Below is a small trained network, with its code and all its weights. Each question gives an input and a class and asks what happens when units are switched off, that is, made to give their printed mean instead of their output.

import numpy as np


def w(rows, s, z=0):
    codes = np.array(rows[::2]) - 128.0
    scale = np.full(codes.shape[1], s)
    scale[-1] = z or s
    return codes * scale


def norm(h):
    return h / np.sqrt((h * h).mean(-1, keepdims=True) + 1e-5)


def f(y):
    return y / 2 * (1 + np.tanh(0.7978845608 * (y + 0.044715 * y**3)))


def log_softmax(a):
    a = a - a.max(-1, keepdims=True)
    return a - np.log(np.exp(a).sum(-1, keepdims=True))


def net(x, mask):
    res = np.array(x, float).reshape(1, 6) / 4 @ E
    u = 0
    for l in range(3):
        y = f(norm(res) @ A[l][:, :-1].T + A[l][:, -1])
        res = res + np.where(mask[u : u + 8], y, B[l][:, -1]) @ B[l][:, :-1]
        u += 8
    return log_softmax(norm(res)[-1] @ U[:, :-1].T + U[:, -1])


A, B = {}, {}
E = w([
[137,190,174,83,128,111,111],'x0',
[168,5,133,79,147,128,125],'x1',
[55,125,133,174,145,150,183],'x2',
[159,87,53,77,140,73,171],'x3',
[63,79,233,130,166,167,121],'x4',
[215,136,138,56,98,100,70],'x5',
],0.003)
A[0] = w([
[253,128,144,87,90,45,121,75],'L0N1',
[122,141,79,122,101,137,90,88],'L0N2',
[149,119,158,102,110,147,77,3],'L0N3',
[104,71,157,117,132,232,132,221],'L0N4',
[139,232,148,114,93,133,49,89],'L0N5',
[134,63,186,52,120,159,100,92],'L0N6',
[71,51,72,46,195,206,100,110],'L0N7',
[204,131,82,120,145,111,162,77],'L0N8',
],0.0047,0.0018)
B[0] = w([
[32,125,66,213,130,157,172,253],'L0N1',
[63,69,115,4,229,95,81,129],'L0N2',
[123,88,160,86,102,124,99,128],'L0N3',
[97,200,135,161,152,50,137,203],'L0N4',
[158,217,165,26,119,234,150,206],'L0N5',
[184,97,152,189,216,97,62,196],'L0N6',
[155,245,106,156,188,109,80,169],'L0N7',
[138,93,49,114,85,37,87,159],'L0N8',
],0.0035,0.0029)
A[1] = w([
[78,74,224,65,141,99,74,15],'L1N1',
[200,93,104,201,127,160,124,43],'L1N2',
[164,176,132,162,165,22,145,139],'L1N3',
[153,89,45,97,96,52,120,115],'L1N4',
[187,33,227,147,189,118,41,2],'L1N5',
[77,125,253,165,130,199,108,19],'L1N6',
[106,36,170,92,144,79,97,109],'L1N7',
[122,209,160,38,42,139,66,58],'L1N8',
],0.0044,0.00097)
B[1] = w([
[160,137,70,199,157,99,130,162],'L1N1',
[135,146,131,105,173,178,174,127],'L1N2',
[129,109,109,123,45,187,94,190],'L1N3',
[148,166,40,46,86,112,187,242],'L1N4',
[184,182,170,186,147,17,145,250],'L1N5',
[149,94,3,113,155,101,188,252],'L1N6',
[169,223,113,177,99,88,121,151],'L1N7',
[168,155,144,156,128,218,97,226],'L1N8',
],0.0049,0.0021)
A[2] = w([
[18,63,134,189,147,148,204,76],'L2N1',
[88,150,189,97,121,52,143,233],'L2N2',
[96,34,94,161,178,156,162,204],'L2N3',
[91,194,122,157,64,149,126,153],'L2N4',
[52,124,113,171,53,129,117,1],'L2N5',
[137,253,120,114,98,93,105,93],'L2N6',
[22,212,133,190,156,138,120,73],'L2N7',
[178,82,24,42,67,116,144,131],'L2N8',
],0.0047,0.00091)
B[2] = w([
[63,34,181,133,2,93,28,199],'L2N1',
[226,115,118,208,96,133,87,139],'L2N2',
[206,164,174,62,62,130,104,160],'L2N3',
[142,140,178,98,146,112,118,176],'L2N4',
[159,76,169,156,132,108,110,133],'L2N5',
[151,76,175,160,175,154,148,196],'L2N6',
[167,73,93,62,115,141,107,209],'L2N7',
[17,99,91,68,213,77,194,252],'L2N8',
],0.0049,0.0033)
U = w([
[205,141,170,222,200,31,125,178],'0',
[58,36,189,141,12,112,76,42],'1',
[71,127,20,41,169,65,224,255],'2',
[163,213,186,84,149,251,126,44],'3',
],0.011,0.00023)

Each question gives the input, the list of numbers given to net, and the class t.
The units are the neurons (one row each of A and B). Each row of codes is followed by its name. A weight is (code - 128) times the scale printed after its matrix; where a second scale follows, it is the last column's (A, B and U).
mask holds one flag per neuron, layer by layer. A switched-off neuron (its flag False) gives its mean, the last column of its row in B, instead of its output. The means were averaged over made-up inputs and are rounded, as every weight is.
A unit's drop is (log p(t) with every unit on - log p(t) with that unit switched off) / (log p(t) with every unit on - log p(t) with every unit switched off).
The circuit of an input: a set's keep is (log p(t) with only the set's units on - log p(t) with every unit switched off) / (log p(t) with every unit on - log p(t) with every unit switched off). Starting from the 12 units with the biggest drops (on a tie, the unit counted first), units are removed one at a time, each time the one whose removal leaves the highest keep (on an exact tie, the one counted first), for as long as the keep stays at least 0.8.
circuit, biggest first: the units of the circuit, biggest drop first
unit that matters most: the unit with the biggest drop
top k neurons: the k neurons with the biggest drops, biggest first
top k neurons in layer l: the k neurons of layer l with the biggest drops, biggest first
drop when u is switched off: that unit's drop, to one decimal
input [8,4,0,-2,0,3], class 0: circuit, biggest first	L0N6, L1N5
input [-1,-6,-8,-1,-5,-2], class 3: circuit, biggest first	L0N5, L1N8
input [1,-2,-2,4,4,1], class 0: unit that matters most	L0N6
input [3,-6,3,2,-5,8], class 3: top 3 neurons	L0N5, L1N8, L1N6
input [7,0,0,-2,-8,5], class 3: circuit, biggest first	L0N5, L1N8
input [6,-7,-2,7,-1,-4], class 3: top 3 neurons	L1N6, L0N5, L1N8
input [7,6,3,-5,-8,5], class 3: top 3 neurons	L0N5, L1N8, L1N6
input [2,-5,-2,-4,-1,-6], class 3: top 2 neurons in layer 2	L2N8, L2N4
input [-1,2,1,7,5,4], class 0: top 2 neurons	L0N6, L1N5
input [2,-6,-7,-1,-8,-1], class 3: circuit, biggest first	L0N5, L1N8
input [-3,-7,0,-2,-8,3], class 3: top 3 neurons	L0N5, L1N6, L1N8
input [-6,7,-3,-7,8,-6], class 0: top 2 neurons	L1N5, L0N1
input [-5,2,7,-3,-1,5], class 1: drop when L0N4 is switched off	0.5
input [2,2,1,-4,-2,2], class 3: circuit, biggest first	L0N5
input [5,-8,6,8,5,3], class 3: drop when L0N1 is switched off	0.9
